Below is a small trained network, with its code and all its weights. Each question gives an input and a class and asks what happens when units are switched off, that is, made to give their printed mean instead of their output.

import numpy as np


def w(rows, s, z=0):
    codes = np.array(rows[::2]) - 128.0
    scale = np.full(codes.shape[1], s)
    scale[-1] = z or s
    return codes * scale


def norm(h):
    return h / np.sqrt((h * h).mean(-1, keepdims=True) + 1e-5)


def f(y):
    return np.maximum(y, 0)


def log_softmax(a):
    a = a - a.max(-1, keepdims=True)
    return a - np.log(np.exp(a).sum(-1, keepdims=True))


def net(x, mask):
    res = np.array(x, float).reshape(1, 4) / 4 @ E
    u = 0
    for l in range(2):
        y = f(norm(res) @ A[l][:, :-1].T + A[l][:, -1])
        res = res + np.where(mask[u : u + 14], y, B[l][:, -1]) @ B[l][:, :-1]
        u += 14
    return log_softmax(norm(res)[-1] @ U[:, :-1].T + U[:, -1])


A, B = {}, {}
E = w([
[48,142,81,113,18,32],'x0',
[135,166,169,20,2,113],'x1',
[146,199,74,78,221,147],'x2',
[40,75,243,53,94,31],'x3',
],0.00077)
A[0] = w([
[156,159,117,77,5,149,254],'0.n1',
[85,59,131,49,12,103,173],'0.n2',
[91,225,50,110,121,51,147],'0.n3',
[116,100,175,32,180,149,137],'0.n4',
[174,110,159,107,99,156,202],'0.n5',
[213,105,65,119,196,144,221],'0.n6',
[194,139,109,144,183,227,145],'0.n7',
[79,166,57,119,41,117,182],'0.n8',
[60,61,192,160,31,89,45],'0.n9',
[134,193,84,94,90,206,110],'0.n10',
[86,83,59,187,139,167,44],'0.n11',
[108,219,31,91,116,124,151],'0.n12',
[131,127,38,213,113,145,134],'0.n13',
[153,101,185,142,30,31,76],'0.n14',
],0.0018,0.00082)
B[0] = w([
[53,177,4,119,145,153,244],'0.n1',
[102,194,10,180,93,195,253],'0.n2',
[149,175,100,90,63,188,188],'0.n3',
[198,71,159,92,143,75,195],'0.n4',
[147,169,97,139,168,94,186],'0.n5',
[91,121,99,124,41,95,224],'0.n6',
[105,106,103,158,66,70,228],'0.n7',
[177,154,112,118,173,136,203],'0.n8',
[92,180,98,74,87,223,217],'0.n9',
[41,196,165,41,76,156,173],'0.n10',
[190,67,149,172,151,102,159],'0.n11',
[62,217,158,39,65,188,183],'0.n12',
[186,120,178,77,173,98,190],'0.n13',
[64,229,76,58,111,193,212],'0.n14',
],0.0021,0.0017)
A[1] = w([
[169,119,105,221,188,169,102],'1.n1',
[32,145,136,126,103,148,191],'1.n2',
[116,79,101,185,133,157,77],'1.n3',
[85,235,86,106,139,118,121],'1.n4',
[187,136,145,80,192,123,193],'1.n5',
[202,111,122,102,82,140,233],'1.n6',
[88,93,188,146,133,137,113],'1.n7',
[130,79,175,142,74,199,176],'1.n8',
[119,244,99,118,113,161,143],'1.n9',
[36,116,167,159,149,130,202],'1.n10',
[25,160,133,74,78,151,254],'1.n11',
[81,159,90,125,178,129,150],'1.n12',
[148,190,79,149,125,245,167],'1.n13',
[139,251,69,108,81,168,201],'1.n14',
],0.0027,0.00098)
B[1] = w([
[140,104,61,154,29,98,165],'1.n1',
[174,195,86,54,105,186,185],'1.n2',
[197,86,72,157,133,87,145],'1.n3',
[144,182,68,89,63,241,206],'1.n4',
[85,122,191,153,88,69,155],'1.n5',
[62,163,127,107,215,111,162],'1.n6',
[127,182,99,59,173,124,138],'1.n7',
[119,181,96,79,147,114,147],'1.n8',
[137,239,60,38,46,234,215],'1.n9',
[171,233,124,65,76,187,149],'1.n10',
[216,182,5,215,137,211,232],'1.n11',
[168,118,160,134,39,189,163],'1.n12',
[49,142,211,46,120,123,208],'1.n13',
[140,237,108,38,143,233,253],'1.n14',
],0.0021,0.0041)
U = w([
[2,51,199,204,79,164,2],'0',
[178,33,67,250,117,82,146],'1',
[124,225,64,69,77,233,163],'2',
[106,104,238,91,190,57,128],'3',
],0.0091,0.0094)

Each question gives the input, the list of numbers given to net, and the class t.
The units are the neurons (one row each of A and B). Each row of codes is followed by its name. A weight is (code - 128) times the scale printed after its matrix; where a second scale follows, it is the last column's (A, B and U).
mask holds one flag per neuron, layer by layer. A switched-off neuron (its flag False) gives its mean, the last column of its row in B, instead of its output. The means were averaged over made-up inputs and are rounded, as every weight is.
A unit's drop is (log p(t) with every unit on - log p(t) with that unit switched off) / (log p(t) with every unit on - log p(t) with every unit switched off).
unit that matters most: the unit with the biggest drop
k most important neurons: the k neurons with the biggest drops, biggest first
top k neurons in layer l: the k neurons of layer l with the biggest drops, biggest first
drop when u is switched off: that unit's drop, to one decimal
input [-6,-1,-1,-2], class 1: unit that matters most => 1.n14
input [-4,-5,8,4], class 3: top 3 neurons in layer 0 => [0.n2, 0.n1, 0.n14]
input [-7,-4,6,0], class 1: top 2 neurons in layer 1 => [1.n14, 1.n9]
input [4,-4,-1,-2], class 1: top 3 neurons in layer 1 => [1.n14, 1.n9, 1.n4]
input [-3,-4,6,3], class 3: 2 most important neurons => [0.n1, 0.n2]
input [2,-4,-6,-2], class 1: 3 most important neurons => [1.n14, 1.n9, 0.n11]
input [-7,-5,6,2], class 1: 2 most important neurons => [1.n14, 1.n9]
input [-3,1,2,5], class 3: 2 most important neurons => [0.n4, 0.n1]
input [-3,2,4,2], class 3: 2 most important neurons => [0.n4, 0.n2]
input [-7,-1,8,3], class 3: 4 most important neurons => [0.n2, 1.n11, 1.n9, 1.n14]
input [-6,3,6,2], class 3: top 2 neurons in layer 1 => [1.n11, 1.n9]
input [-2,-1,0,3], class 3: drop when 1.n9 is switched off => 0.2
input [-8,-8,5,-4], class 1: drop when 1.n14 is switched off => 0.2
input [-5,-3,-5,-7], class 1: drop when 1.n9 is switched off => 0.1
